In the rows, zero is written as 128.
Facts:
bezan	μ	doflok; bibak	μ	kluplak; bifu	μ	nafes; bomir	μ	favis
brikla	μ	vatal; brista	μ	ribon; bruklil	μ	bakir; dabraku	μ	botre
davu	μ	rutra; dekeklil	μ	plabrek; diplum	μ	droza; dopli	μ	skuzi
dopo	μ	truka; draplok	μ	sigra; drenun	μ	draplok; drigruran	μ	fotastan
drunar	μ	trostol; duklaklas	μ	naplen; favis	μ	flogrun; fiskes	μ	nitor
flabrim	μ	fluvum; flemo	μ	skiski; flestor	μ	kleskur; fligru	μ	vaba
flogrun	μ	ridastun; fluvum	μ	flestor; fotastan	μ	stigiven; geker	μ	zoku
gikik	μ	fligru; giti	μ	kladro; gonar	μ	daplubrar; goplu	μ	kestoga
grebin	μ	skipel; grigrosen	μ	riran; grubos	μ	vutroten; grugoklek	μ	meklim
gufas	μ	povis; kanik	μ	mudol; keple	μ	flabrim; kestoga	μ	fodro
kleskur	μ	zamin; kleso	μ	suzo; klokin	μ	grugoklek; kluplak	μ	zudi
kupel	μ	bezan; loplugom	μ	replen; mazu	μ	sturi; medalek	μ	gikik
meklim	μ	brista; metedak	μ	mobregom; mifis	μ	birem; mobregom	μ	mazu
mudol	μ	grigrosen; nosik	μ	roza; nututan	μ	drenun; pimom	μ	buso
piriro	μ	stifo; plimam	μ	kupel; plorar	μ	goplu; ploru	μ	tuvek
povis	μ	loplugom; rebre	μ	bifu; replen	μ	fibom; ribon	μ	fostapok
ridastun	μ	zugo; riran	μ	kuflol; roge	μ	klokin; roza	μ	bibak
satrus	μ	grebin; sigra	μ	zistezik; skatrana	μ	varol; skipel	μ	geker
skiskem	μ	davu; skiski	μ	plimam; skotek	μ	fiskes; skuzi	μ	vinul
steges	μ	kebak; stigiven	μ	veplefik; stufal	μ	movu; sugil	μ	gufas
suzo	μ	skotek; tazafle	μ	drunar; trostol	μ	drigruran; truka	μ	vofun
tuvek	μ	giti; vaba	μ	stufal; vabren	μ	tazafle; varol	μ	metedak
vatal	μ	bomir; vinul	μ	gruzik; vofun	μ	skatrana; vopiflo	μ	rebre
vuflisom	μ	nosik; vutroten	μ	vabren; zamin	μ	plorar; zetim	μ	vasitul
zetovor	μ	kogrur; zistezik	μ	flatrem; zoku	μ	bruklil; zudi	μ	kogrim
zugo	μ	zetim; bezan	γ	druflar; bezan	γ	varol; bezan	γ	pazel
bezan	γ	gribor; bezan	γ	mobregom; brista	γ	metedak; dabraku	γ	droza
dabraku	γ	vofun; daplubrar	γ	druflar; daplubrar	γ	droza; daplubrar	γ	skiskem
daplubrar	γ	draplok; davu	γ	varol; davu	γ	gikik; davu	γ	piriro
diplum	γ	bezan; doflok	γ	mobregom; droza	γ	brista; droza	γ	gikik
druflar	γ	skuzi; flabrim	γ	draplok; fotastan	γ	stufal; fotastan	γ	mobregom
grebin	γ	droza; grebin	γ	gribor; grebin	γ	vofun; grebin	γ	vinul
gribor	γ	gikik; grigrosen	γ	gikik; kupel	γ	daplubrar; loplugom	γ	druflar
loplugom	γ	mebor; mazu	γ	skuzi; medalek	γ	varol; medalek	γ	mobregom
medalek	γ	skuzi; meklim	γ	skiskem; meklim	γ	mudol; metedak	γ	gikik
metedak	γ	skuzi; mudol	γ	gikik; nosik	γ	davu; nututan	γ	laklos
nututan	γ	zamin; pazel	γ	skiskem; pazel	γ	gikik; pazel	γ	draplok
piden	γ	laklos; piriro	γ	skiskem; piriro	γ	gikik; piriro	γ	vinul
povis	γ	stufal; ribon	γ	laklos; satrus	γ	gikik; satrus	γ	mudol
sigra	γ	droza; skiskem	γ	gikik; stapur	γ	mifis; stufal	γ	nututan
stufal	γ	gikik; tuvam	γ	stufal; tuvam	γ	ribon; varol	γ	metedak
varol	γ	gikik; veplefik	γ	mobregom; vofun	γ	gikik; zamin	γ	mazu
zamin	γ	botre; bakir	Φ	kogrim; bezan	Φ	broni; bifu	Φ	budis
bomir	Φ	keple; brikla	Φ	duplis; broni	Φ	suzo; budis	Φ	kebak
buso	Φ	skuzi; dekeklil	Φ	flubik; diplum	Φ	nututan; doflok	Φ	ribon
dopli	Φ	gruzik; dopo	Φ	sipleve; draplok	Φ	buso; droza	Φ	nitor
druflar	Φ	kladro; drunar	Φ	zudi; duplis	Φ	bezan; favis	Φ	brikla
flatrem	Φ	diplum; flemo	Φ	mazu; flogrun	Φ	gristik; flubik	Φ	medalek
garevul	Φ	bifu; giti	Φ	droza; gonis	Φ	kluna; gribor	Φ	stiguru
grugoklek	Φ	kligral; kebak	Φ	zikli; keple	Φ	garevul; kladro	Φ	ramu
kligral	Φ	nilam; klokin	Φ	steges; kluna	Φ	flogrun; kogrim	Φ	dopli
kogrur	Φ	rutra; loplugom	Φ	flatrem; loru	Φ	zaskem; mazu	Φ	metedak
metedak	Φ	giti; mifis	Φ	dopo; nestizim	Φ	doflok; nilam	Φ	gribor
nututan	Φ	stigiven; plorar	Φ	bomir; ramu	Φ	dekeklil; ribon	Φ	plorar
ridastun	Φ	roza; roza	Φ	sigra; rutra	Φ	klokin; sigra	Φ	loru
sipleve	Φ	gonis; skimu	Φ	sturi; skipel	Φ	flemo; skotum	Φ	loplugom
skuzi	Φ	stetor; stetor	Φ	ridastun; stiguru	Φ	stufal; sturi	Φ	favis
suzo	Φ	kogrur; tazafle	Φ	grugoklek; zaskem	Φ	tazafle; zikli	Φ	truka
zudi	Φ	bakir

Known rows:
[150 150 118 117 170 130  98 104 116 160  85 122 152 135 116 114 138 133
  83 128 119 181 106  87 142 149 130 126 163 105 110 110 146 122 189 154
 140 121 157 146 143 111  90 174 177 114 189 104]: steges
[ 84 173 116 136 149 116 112 120 123 158  64 135 135 121 110  90 102 128
  93 128 162 180  85  97 139 122  86 135 134 135 118 132 144 104 184  88
 131 122 189 104 110 105 108 183 157  94 188 122]: flogrun
[144 144 113 114 168 124 104 116 122 157  68 110 144 140 126 123 146 130
 100 120 122 174 115  93 151 142 111 132 159  89 103 122 145 106 187 151
 130 139 148 166 153 140 112 185 166 121 181 109]: kanik
[159 150 130 103 174 125  85 111 135 154 102 152 150 148 117 126 155 113
  74 138  86 181 105  99 151 154 128  94 168 111  98 108 133 116 171 187
 124 135 135 154 140 125  85 180 197 106 211  87]: stigiven
[146 159 122 107 164 146 109 113 111 148  72 110 133 120 145 120 141 137
 109 113 117 170 139  94 154 123  83 137 142  90 112 103 128 106 189 165
 130 130 148 157 164 121 116 174 155 102 181  99]: povis
[175  99 102  83 205 144  66  73 126 220  72  78 151 133 155 135 182 170
  72  88 132 188 126  24 121 155 143 178 183  75 136  96 113  98 220 160
 166 120 149 135 165 104 102 149 196 170 200 120]: flestor
[135 156 112 126 159 120 113 121 110 148  64 107 140 134 124 110 130 131
 104 123 136 174 108 101 151 138 103 140 153  94 100 127 157 116 189 134
 130 135 161 164 148 133 116 188 153 110 170 114]: zetim
[141 156 123 122 168 132  93 108 117 162  76 119 151 135 115 110 140 132
  85 126 126 184  98  89 144 143 118 132 156 104 112 117 148 118 191 143
 138 129 165 137 146 115  95 177 178 115 194 106]: zoku
[107 124 104 119 177  88  83 109 160 188  53  97 128 129 128 134 158 108
 105 109 144 153 118  89 123 169 120 117 133 100  92 119 103  82 168 123
 145 136 132 173 153 124 100 136 176 115 199 129]: keple
[144 129 110 112 175 131  96 116 127 144  70 106 129 119 143 123 138 139
 112 108 123 147 149  84 158 146 113 149 152  96 130  94 135 114 179 165
 136 130 135 160 175 121 115 178 161 103 171  95]: piriro
[105 131 115 103 171 108 107 115 149 171  67 132 136 136 137 124 133 121
  98 114 133 170 119  85 139 139 103 118 148 117 108 120 119  85 182 131
 133 128 149 149 122 123 119 182 169 110 188 120]: zudi
[ 77 172 117 131 143 132 102 124 131 152  71 131 127 105 128  91  94 136
 102 122 154 160 104  83 136 125  71 150 130 136 149 106 137  96 171 104
 122 123 184  93 116  88 115 183 153  78 185  99]: metedak
[107 145 121 110 169 120  94 105 140 174  70 137 142 133 124 114 131 119
  82 120 133 181 103  83 131 137 108 116 148 128 116 116 122  96 185 127
 139 120 164 122 122 105  99 178 182 106 203 112]: skipel
[ 89 163 104 137 161 112 127 111 125 155  47 107 145 130 123 114  98 117
 108 119 153 177 116  94 126 120  98 125 133 132 114 127 146 101 186 104
 141 114 180 139 113 114 114 214 134  85 181 144]: favis
[138 141 113 119 167 137  90 116 122 145  63  98 135 121 139 118 135 134
 109 113 123 151 133  81 148 145 100 154 148  97 129 104 142 108 181 157
 130 139 142 156 167 125 114 187 163 101 180  93]: brista
[104 133 114 116 164 131  66 102 151 161  72 126 136 120 135 116 123 116
  93 113 127 158 106  64 116 148 100 138 145 133 140  95 133  90 186 133
 129 125 151 122 133  95  90 181 191  96 202  87]: draplok
[144 149 121 119 169 130  96 109 119 160  81 124 147 132 116 111 142 132
  85 127 123 181 102  90 143 145 123 128 163 103 110 112 146 118 187 148
 137 128 159 143 147 114  91 173 180 116 191 102]: riran
[112 108 125  95 154  97 122 105 163 149 120 153 141  98 135 109 104 139
 106 127 120 157 127  96 140 180 146  82 169 113 102  73 127 109 156 158
 139 101 150 163 146  66  79 112 152  64 152  86]: doflok
[122 103 112  95 167  91 123 103 160 159 124 182 132 116 131 116 114 139
 102 128 127 165 110  91 142 169 151  86 168 124  95  87 136 114 171 143
 134  98 146 156 116  82  85 136 169  94 159  99]: kogrim
[144 146 116 117 168 124 101 119 120 159  65 107 141 139 128 121 147 128
  96 121 124 174 111  92 151 141 106 137 159  93 104 122 141 108 191 148
 129 140 151 163 149 140 116 190 167 121 185 112]: skiski
[148 143 115 117 170 124 103 117 120 158  71 112 143 136 127 120 145 130
  98 120 122 171 115  94 151 144 113 134 162  90  98 120 146 109 188 148
 131 136 150 168 150 136 113 184 166 117 178 111]: zistezik

Rows:
No name comes twice in this set of rows, the named rows included.
[133 137 150  78 181 112  73 108 182 154 112 204 151 165 122 152 164  73
  57 144  52 174 116 109 148 156 125  33 166 145  96 104  98  89 144 213
 115 134 107 154 116 130  75 195 222  87 249  75] | drunar
[155 144 128 101 172 123  90 121 139 149  84 139 148 154 125 137 162 107
  85 131  87 172 120 106 158 150 113  98 164  99  94 120 130 104 171 187
 118 144 123 177 147 151 105 196 185 112 205  95] | vutroten
[ 95 106 143 100 176 124 101  77 152 144  30 132 158 134 129 118 129  85
  75 108 136 199 112  94 128 118 131 112 149 144  92 112 142 103 221 130
 169  99 172 155 172  90  69 181 198  91 175  97] | grugoklek
[100 133 126 101 162 125  95 110 152 167  80 130 143 116 141 109 116 134
  88 115 123 164 127  74 140 148 109 118 160 126 138  91 118  93 167 150
 140 121 161 117 135  87 100 168 164  81 189  94] | diplum
[153 151 127 112 171 131  90 106 125 155  86 133 151 140 116 120 146 124
  76 130 110 182 105  95 148 147 126 115 164 108 105 112 140 115 182 161
 135 130 150 149 148 120  90 176 186 112 202  97] | grubos
[163 152 141  95 176 128  76 113 145 147 106 168 156 157 112 135 164  96
  65 147  66 181 106 107 157 155 128  71 170 115  95 109 124 111 162 209
 122 139 124 161 141 134  76 186 209 105 227  78] | vabren
[145 137 106 117 173 136  86 112 123 149  66 104 127 121 139 125 141 132
 110 109 120 148 136  80 147 140 101 154 143  98 127 101 140 105 185 155
 126 135 135 158 166 127 112 184 173 110 183  94] | mudol
[119  88  98  97 169  95 112 116 166 144 119 165 109 101 152 128 113 144
 127 114 122 127 139  78 150 170 133 114 160 114 117  71 133  98 161 152
 118 113 120 170 133  96 107 147 161  89 147  84] | droza
[110 146 118 112 179 120  97  93 140 174  71 130 150 137 123 122 124 119
  82 119 129 184 113  77 120 133 123 113 150 136 118 112 125 102 184 134
 150 111 166 127 120 101  91 189 173 100 207 123] | klokin
[160 157 150  79 166 140  97 120 144 135  99 149 150 144 143 137 158 108
  87 136  61 164 146 114 170 144  99  77 165  98 104  95 113 103 156 232
 114 145 113 177 162 136 104 183 175  83 204  70] | fotastan
[ 90 109 138  89 171 136  95 101 154 149  53 151 131 120 151 110 128 119
  80 108 133 173 131  78 153 114 101 140 152 137 138  98 126  95 200 140
 146 112 163 111 162  90 102 183 194  91 178  77] | sigra

The same things again, as new rows of numbers:
Known rows:
[119 135 134 130 125 132 120 121 132 126 132 129 115 134 130 126 130 129
 121 127 131 129 127 131 125 135 131 127 129 127]: zetim
[103 131 135 128 131 122 111 152 121 132 134 127 147 123 125 137 158 118
 116 123 136 123 132 128 134  84 111 129 126 125]: tuvam
[138 122 117 117 115 123 130 132 128 128 117 128 124 122 123 125 123 130
 152 129 120 124 130 127 130 135 136 134 132 121]: flemo
[130 128 130 125 122 127 127 126 129 130 128 128 123 129 127 126 124 130
 138 127 125 127 129 128 126 132 132 128 127 126]: skiski
[154 112 134 146 171 112 108 133 167 118 121 137 151 122 124 131 128 122
 140 121 143 130 122 126 136 164 101 138 138 146]: sigra
[127 130 132 126 122 129 128 126 127 129 129 128 122 130 127 126 125 131
 135 127 125 127 129 129 125 130 132 128 127 127]: kluna
[136 122 116 121 135 123 124 153 122 132 106 137 148 112 127 134 131 127
 129 135 121 125 125 124 140 134  98 136 132 126]: satrus
[120 109 136 108 136 135 143 136 118 145 117 133 120 114 121 118 145 132
 164 133 121 120 125 125 125 131 149 136 125 117]: brikla
[134 123 119 120 117 124 127 130 130 128 121 127 124 123 124 126 123 130
 146 129 122 125 130 127 128 137 135 133 132 122]: duklaklas
[135 123 119 119 117 124 128 129 130 128 121 128 123 123 125 125 122 130
 147 128 121 125 130 127 128 136 135 133 131 122]: zetovor
[137 122 116 118 116 122 127 131 130 128 118 127 124 122 124 125 123 131
 150 129 120 124 130 127 129 137 137 134 132 121]: kleso
[206 125 129 115 146 127 133 146 140 153 147 109 105 127 126 131 138 138
 154 131 113 131 126 140 112  99 110 120 114 131]: drigruran
[119 135 146 135 130 133 125 120 128 130 139 129 121 137 131 126 127 130
 123 125 131 130 127 131 122 127 128 121 123 132]: nafes
[107 135 156 130 135 128 139 126 131 131 112 117 117 128 132 115 116 147
 120 138 126 122 134 137 134  75 131 118 127 120]: zikli
[124 129 141 124 123 127 121 127 129 132 126 132 126 130 130 127 125 128
 140 126 127 127 131 131 123 134 123 129 125 125]: stapur
[150 131  71 143 146 107 104 136 172 116 143 109 101 126 142 123 151 118
 194 128 134 130 109 145 116 178 113 134 138 111]: tazafle
[117 137 146 135 127 133 128 121 128 129 138 128 121 138 132 126 125 131
 120 126 130 130 128 132 123 123 127 121 123 132]: gruzik
[126 128 132 125 123 130 126 125 127 130 130 130 121 130 127 126 128 129
 137 127 127 127 128 129 124 134 132 128 127 128]: skotum
[152 123  92 129 138 128 143 137 121 122 114 128 136 114 120 130 125 131
 111 138 121 129 120 121 146 137 125 134 136 132]: skiskem
[ 90 131 160 128 110 137 112 119 143 117 108 143 131 138 124 128 122 131
  54 119 121 125 137 114 135 156 162 142 139 128]: flestor
[132 121 114 116 140 127 144 140 128 122 108 129 154 120 135 136 128 121
 127 135 131 130 131 127 130 131 119 133 134 124]: diplum

Rows:
No name comes twice in this set of rows, the named rows included.
[119 137 120 132 140 132 138 127 125 117 134 120 138 130 124 135 152 118
  97 128 146 130 131 131 135 101 140 131 132 128] | mazu
[108 132 139 119 155 140 152 141 118 126 115 134 157 126 138 137 141 120
 110 137 139 132 129 132 128 119 110 128 127 129] | bezan
[108 127 147 119 136 140 136 127 119 137 129 133 115 127 126 120 144 132
 138 131 129 125 124 130 122 127 140 129 124 124] | duplis
[198 101 100 136 159 121 106  75 120 122 129 127 120 114 116 135  95 126
  93 130 164 138 128 115 131 117 133 127 145 149] | draplok
[137 109 126 142 145 110 111 134 178 116 132 126 136 130 129 123 128 125
 165 115 130 128 124 126 122 167 131 133 137 137] | loru
[109 143 110 118 106 137 123 153 103 126 155 135 139 131 111 140 174 111
 127 117 133 127 126 124 131 120 128 132 125 135] | ribon
[129 161 132 132  92 129 136 129 122 114 135 124 133 146 127 131 104 135
 121 125 121 131 137 136 133 115 109 115 125 138] | rutra
[136 131 121 134 146 132 138 131 122 125 123 131 140 123 127 132 132 126
 104 134 131 131 122 127 139 131 116 130 129 134] | brista
[106 129 126 128 133 124 118 151 122 130 131 126 146 123 129 136 152 120
 115 126 134 125 130 126 132  88 114 126 129 127] | povis
[129 146 125 122 101 128 137 133 122 120 126 126 129 135 124 127 114 135
 137 128 119 128 134 133 132 122 122 124 128 129] | suzo
[ 64 107 155 143  99 120 152 107  99 126 126 145 169 129 128 119  89 122
 178 120 128 123 134 114 137 133 144 119 113 134] | goplu
[111 137 147 126 128 131 137 127 126 129 120 123 119 130 129 119 123 140
 127 134 126 124 132 134 131  99 131 121 127 123] | bifu
[100 141 169 137 139 134 138 122 130 131 122 118 116 134 135 116 120 146
 109 136 130 125 133 139 131  72 127 112 123 125] | kebak

